[[-26  -5 -56  -4  10 -10   6   1  22 -52  10   9   6]
 [-19   0  -3   1  -2  35 -15  29  34 -41  -4 -17 -20]
 [ -2   2 -35 -10 -13  23  18 -17 -29  35 -18   4 -42]
 [-23   2 -46   0  -4  16  30  13 -21 -17 -12  -4  16]]
|
[[-26 -56  10   6  22  10   6]
 [-19  -3  -2 -15  34  -4 -20]
 [ -2 -35 -13  18 -29 -18 -42]
 [-23 -46  -4  30 -21 -12  16]]

[[-16  37  10  53  16  32   1  -7]
 [-37  -4  19 -18 -12   3  29  -2]
 [ 19  16 -17 -10  22  -9 -23  30]
 [ 17  10  33  15 -48 -14 -12  19]
 [ 16  27  16   0 -19 -15   9  -5]
 [ 38 -10   4  34  -4 -39  23  -4]
 [-20 -44 -26 -42 -13 -18   1  -3]
 [ 41  -1 -14   7  21 -39   9  11]
 [ -9  -7  12  -7  17   2  24  19]
 [ 24  -5 -13 -27  27   7   0  30]]
|
[[-16  10  16   1]
 [-37  19 -12  29]
 [ 19 -17  22 -23]
 [ 17  33 -48 -12]
 [ 16  16 -19   9]
 [ 38   4  -4  23]
 [-20 -26 -13   1]
 [ 41 -14  21   9]
 [ -9  12  17  24]
 [ 24 -13  27   0]]

[[ 45 -34  29  -2  22 -18   7]
 [-22   8 -41   2  14 -21  29]
 [  6   1  12  33 -18 -17   2]
 [  0  -8  -8 -12   3  34 -12]]
|
[[ 45  29  22   7]
 [-22 -41  14  29]
 [  6  12 -18   2]
 [  0  -8   3 -12]]

[[ -8   3  42 -22 -12 -41 -34]
 [-28  26  50 -12  18 -44  -6]
 [ 27  17  44 -36  20 -42  -7]]
|
[[ -8  42 -12 -34]
 [-28  50  18  -6]
 [ 27  44  20  -7]]

[[ -6  -6  -7  -6  -9 -11  -8 -11  -5 -10  -6 -10 -11  -7  -6  -9]
 [ 13 -31 -34  12  11  -4 -24 -17  -3 -21 -26 -31 -21 -13 -13 -23]
 [  6 -43 -40   2  38  33 -17  23 -17  10 -41 -15  10 -17 -27  -6]
 [ -2  -1  -1  -2  -3  -2  -1  -2  -1  -1  -1  -2  -2  -2  -2  -1]]
|
[[ -6  -7  -9  -8  -5  -6 -11  -6]
 [ 13 -34  11 -24  -3 -26 -21 -13]
 [  6 -40  38 -17 -17 -41  10 -27]
 [ -2  -1  -3  -1  -1  -1  -2  -2]]

[[ 10   4 -35   6 -12 -13 -47  21  40]
 [ -3  -2  24   2 -14 -20  35   8  14]
 [  0 -23  -1 -24  19  16  -5 -22  12]
 [-35  31  -9  32 -18  -9 -21 -26  23]]
|
[[ 10 -35 -12 -47  40]
 [ -3  24 -14  35  14]
 [  0  -1  19  -5  12]
 [-35  -9 -18 -21  23]]
---
[[-20 -23  21   8  33]
 [  0   7   3  43  29]
 [-18   7  10  35 -14]
 [  7 -17  -2 -44   9]]
|
[[-23  21]
 [  7   3]]

[[ 34 -42  -4]
 [ 52  30 -15]]
|
[[-42  -4]
 [ 30 -15]]

[[  1   2  14   4 -11]
 [ 18  31  20  -8  20]
 [-16  -3 -15 -12 -49]
 [-12 -27  11  20 -27]]
|
[[ 2 14]
 [31 20]]

[[-12   1  -2  38]
 [-24   1   0 -51]
 [ 54   8  -3 -38]]
|
[[ 1 -2]
 [ 1  0]]

[[  0 -48   1]
 [  0  -1   1]
 [-16  -2  45]]
|
[[-48   1]
 [ -1   1]]

[[ -8  41 -13  -6]
 [ -7 -51 -11  -2]
 [ -7 -53 -10  -4]]
|
[[ 41 -13]
 [-51 -11]]

[[-10  43   1]
 [-40  15 -18]]
|
[[ 43   1]
 [ 15 -18]]
---
[[-12 -14  -1 -31]
 [ -4 -18  -1 -45]
 [  2   2   3   1]
 [ -1  -2   1  -5]
 [-45   3  -1   6]
 [ 54   1   2  -1]
 [ -3 -18   3 -29]
 [-52   8  -1   3]
 [-13 -19  -2 -31]]
|
[[-52   8  -1   3]
 [-45   3  -1   6]
 [-13 -19  -2 -31]
 [-12 -14  -1 -31]
 [ -4 -18  -1 -45]
 [ -3 -18   3 -29]
 [ -1  -2   1  -5]
 [  2   2   3   1]
 [ 54   1   2  -1]]

[[  2  19  16 -52 -33   7  47  14]
 [ -5 -17   3   7  -4  -5  12   6]]
|
[[ -5 -17   3   7  -4  -5  12   6]
 [  2  19  16 -52 -33   7  47  14]]

[[-31  43 -31  47 -19]
 [ 32 -38  23 -32  21]
 [-12  36 -37  34 -23]]
|
[[-31  43 -31  47 -19]
 [-12  36 -37  34 -23]
 [ 32 -38  23 -32  21]]

[[ 16  -9  26]
 [ 11  14 -42]
 [ 34  -5  -7]
 [ 13   2   2]]
|
[[ 11  14 -42]
 [ 13   2   2]
 [ 16  -9  26]
 [ 34  -5  -7]]

[[ -9  16 -11  11   3  -9  -4]
 [ -2 -10   0  18   6   1   1]
 [  4  14  -6   7   5   1  -4]
 [ 11 -12   6 -48 -14   8  -4]
 [ -8  -2 -12  34   4  -6  -3]
 [  1 -12  -3  19  -9  -2  -2]
 [ 14 -14   5 -51 -27   3  -5]
 [ -3   7   0   2  -5   0  -4]]
|
[[ -9  16 -11  11   3  -9  -4]
 [ -8  -2 -12  34   4  -6  -3]
 [ -3   7   0   2  -5   0  -4]
 [ -2 -10   0  18   6   1   1]
 [  1 -12  -3  19  -9  -2  -2]
 [  4  14  -6   7   5   1  -4]
 [ 11 -12   6 -48 -14   8  -4]
 [ 14 -14   5 -51 -27   3  -5]]

[[ 37   9   3   1  -6  10]
 [  3   2   3   0   2   2]
 [  7   4   2   1   0   4]
 [ 25 -13  -4  -5   1 -22]
 [-40  19   2   2  -3  18]]
|
[[-40  19   2   2  -3  18]
 [  3   2   3   0   2   2]
 [  7   4   2   1   0   4]
 [ 25 -13  -4  -5   1 -22]
 [ 37   9   3   1  -6  10]]

[[  5   1 -18  -4   3  16 -11 -11  30]
 [-16  -6   2  -5 -11 -20  26  12 -22]
 [ -5   2   5   2  -1  -1   4   1   2]
 [ -6  27  12  27  10 -40  21   6 -48]]
|
[[-16  -6   2  -5 -11 -20  26  12 -22]
 [ -6  27  12  27  10 -40  21   6 -48]
 [ -5   2   5   2  -1  -1   4   1   2]
 [  5   1 -18  -4   3  16 -11 -11  30]]

[[ 24 -14  -7   3  -8 -13  11  -3  -6  -9  11   3  -3   3]
 [ 21   5  -6   0  -7  -1  36  -2  43 -15  22   1   9  16]]
|
[[ 21   5  -6   0  -7  -1  36  -2  43 -15  22   1   9  16]
 [ 24 -14  -7   3  -8 -13  11  -3  -6  -9  11   3  -3   3]]

[[-10  -8 -37  27  10 -30  19 -24  28 -15 -12   4  -3 -21]
 [-18  -7  10  -5 -15  -4   2  -7   6  24   0   7 -12  -5]
 [ -8 -18  42  10 -35 -14  18  10   9  15   8 -21  14 -21]
 [ 22  -2  -3 -28   4  15  12 -20  22  -4 -12   4 -17   9]
 [  5  -6  -5 -10 -24   2  26 -19   5  -1 -38 -14   6 -11]]
|
[[-18  -7  10  -5 -15  -4   2  -7   6  24   0   7 -12  -5]
 [-10  -8 -37  27  10 -30  19 -24  28 -15 -12   4  -3 -21]
 [ -8 -18  42  10 -35 -14  18  10   9  15   8 -21  14 -21]
 [  5  -6  -5 -10 -24   2  26 -19   5  -1 -38 -14   6 -11]
 [ 22  -2  -3 -28   4  15  12 -20  22  -4 -12   4 -17   9]]
